Here is a tiny trained network, its code and every weight. The questions are about switching its units off for an input and a class, where a switched-off unit gives its printed mean instead of its output.

import numpy as np


def w(rows, s, z=0):
    codes = np.array(rows[::2]) - 128.0
    scale = np.full(codes.shape[1], s)
    scale[-1] = z or s
    return codes * scale


def f(y):
    return np.maximum(y, 0)


def log_softmax(a):
    a = a - a.max(-1, keepdims=True)
    return a - np.log(np.exp(a).sum(-1, keepdims=True))


def net(x, mask):
    res = np.array(x, float).reshape(1, 8) / 4 @ E
    y = f(res @ A[0][:, :-1].T + A[0][:, -1])
    res = res + np.where(mask, y, B[0][:, -1]) @ B[0][:, :-1]
    return log_softmax(res[-1] @ U[:, :-1].T + U[:, -1])


A, B = {}, {}
E = w([
[133,23,93,209,166],'x0',
[214,143,119,193,154],'x1',
[150,105,100,176,71],'x2',
[131,159,158,188,113],'x3',
[130,160,125,155,160],'x4',
[121,244,43,118,109],'x5',
[67,140,196,173,84],'x6',
[198,92,138,112,137],'x7',
],0.011)
A[0] = w([
[152,64,29,102,154,185],'N0',
[82,107,118,190,82,144],'N1',
[164,70,113,80,120,3],'N2',
[77,154,155,181,113,158],'N3',
[115,158,57,163,167,76],'N4',
[94,129,153,73,100,47],'N5',
[113,6,187,159,232,27],'N6',
[59,146,77,87,143,162],'N7',
[166,154,93,26,183,48],'N8',
[136,170,226,141,90,204],'N9',
[100,144,174,107,176,132],'N10',
[48,115,117,157,108,144],'N11',
[140,69,87,93,122,17],'N12',
[194,15,115,181,147,161],'N13',
[44,132,235,217,139,203],'N14',
[129,144,87,49,67,108],'N15',
[231,60,98,142,49,34],'N16',
[138,193,15,130,248,185],'N17',
[196,180,79,185,128,36],'N18',
[128,119,119,75,82,140],'N19',
],0.012,0.0038)
B[0] = w([
[153,154,98,204,44,220],'N0',
[128,57,163,124,35,184],'N1',
[88,99,132,124,30,169],'N2',
[108,91,154,135,25,182],'N3',
[156,86,125,200,71,174],'N4',
[168,166,83,84,145,170],'N5',
[251,129,12,150,207,239],'N6',
[98,144,210,78,100,196],'N7',
[79,59,168,85,124,209],'N8',
[239,139,82,137,127,196],'N9',
[126,204,77,125,181,167],'N10',
[99,137,201,84,64,178],'N11',
[167,149,80,184,44,167],'N12',
[186,210,137,177,182,255],'N13',
[165,138,164,106,51,234],'N14',
[151,84,132,1,145,196],'N15',
[42,203,215,124,126,207],'N16',
[164,71,138,162,41,240],'N17',
[205,118,90,180,159,194],'N18',
[115,80,102,93,145,169],'N19',
],0.008,0.014)
U = w([
[176,113,100,148,129,225],'0',
[78,96,74,62,171,15],'1',
[80,72,176,80,69,59],'2',
[18,145,108,146,184,1],'3',
[52,154,128,155,113,83],'4',
[97,148,183,135,155,92],'5',
[102,151,147,2,200,155],'6',
[85,198,174,97,126,170],'7',
],0.011,0.0037)

Each question gives the input, the list of numbers given to net, and the class t.
The units are the neurons (one row each of A and B). Each row of codes is followed by its name. A weight is (code - 128) times the scale printed after its matrix; where a second scale follows, it is the last column's (A, B and U).
mask holds one flag per neuron, in row order. A switched-off neuron (its flag False) gives its mean, the last column of its row in B, instead of its output. The means were averaged over made-up inputs and are rounded, as every weight is.
A unit's drop is (log p(t) with every unit on - log p(t) with that unit switched off) / (log p(t) with every unit on - log p(t) with every unit switched off).
The circuit of an input: a set's keep is (log p(t) with only the set's units on - log p(t) with every unit switched off) / (log p(t) with every unit on - log p(t) with every unit switched off). Starting from the 12 units with the biggest drops (on a tie, the unit counted first), units are removed one at a time, each time the one whose removal leaves the highest keep (on an exact tie, the one counted first), for as long as the keep stays at least 0.8.
units of the circuit, in order: the units of the circuit, biggest drop first
top k neurons: the k neurons with the biggest drops, biggest first
drop of u: that unit's drop, to one decimal
input [-1,-1,-8,-3,3,3,0,2], class 6: units of the circuit, in order -> [N0, N12]
input [-7,5,1,8,1,5,7,1], class 0: units of the circuit, in order -> [N9]
input [-1,-6,-2,7,-8,7,-4,-5], class 2: units of the circuit, in order -> [N6, N13]
input [-7,-3,2,-7,8,-6,-5,2], class 6: units of the circuit, in order -> [N17, N15]
input [-3,8,-8,-6,-5,-2,-8,3], class 2: top 2 neurons -> [N8, N2]
input [-8,2,2,-4,6,6,2,1], class 2: top 3 neurons -> [N6, N17, N13]
input [-2,-3,-7,5,-6,4,-7,-3], class 6: top 4 neurons -> [N15, N1, N3, N14]
input [-4,6,-7,-8,-3,7,3,-1], class 2: top 3 neurons -> [N17, N6, N13]
input [-5,-7,-8,4,6,6,-2,-6], class 6: top 2 neurons -> [N10, N15]
input [8,-5,7,4,0,5,0,1], class 2: top 4 neurons -> [N6, N1, N11, N9]
input [-1,-8,3,7,3,-6,2,3], class 0: top 2 neurons -> [N6, N9]
input [7,-7,4,8,-2,8,-3,-4], class 2: drop of N5 -> 0.0
input [4,1,-4,1,3,1,6,-4], class 2: drop of N13 -> 0.1
input [3,-5,-8,8,-8,-4,3,4], class 0: units of the circuit, in order -> [N6]
input [4,-6,1,1,-2,-5,3,-1], class 0: drop of N6 -> 1.9
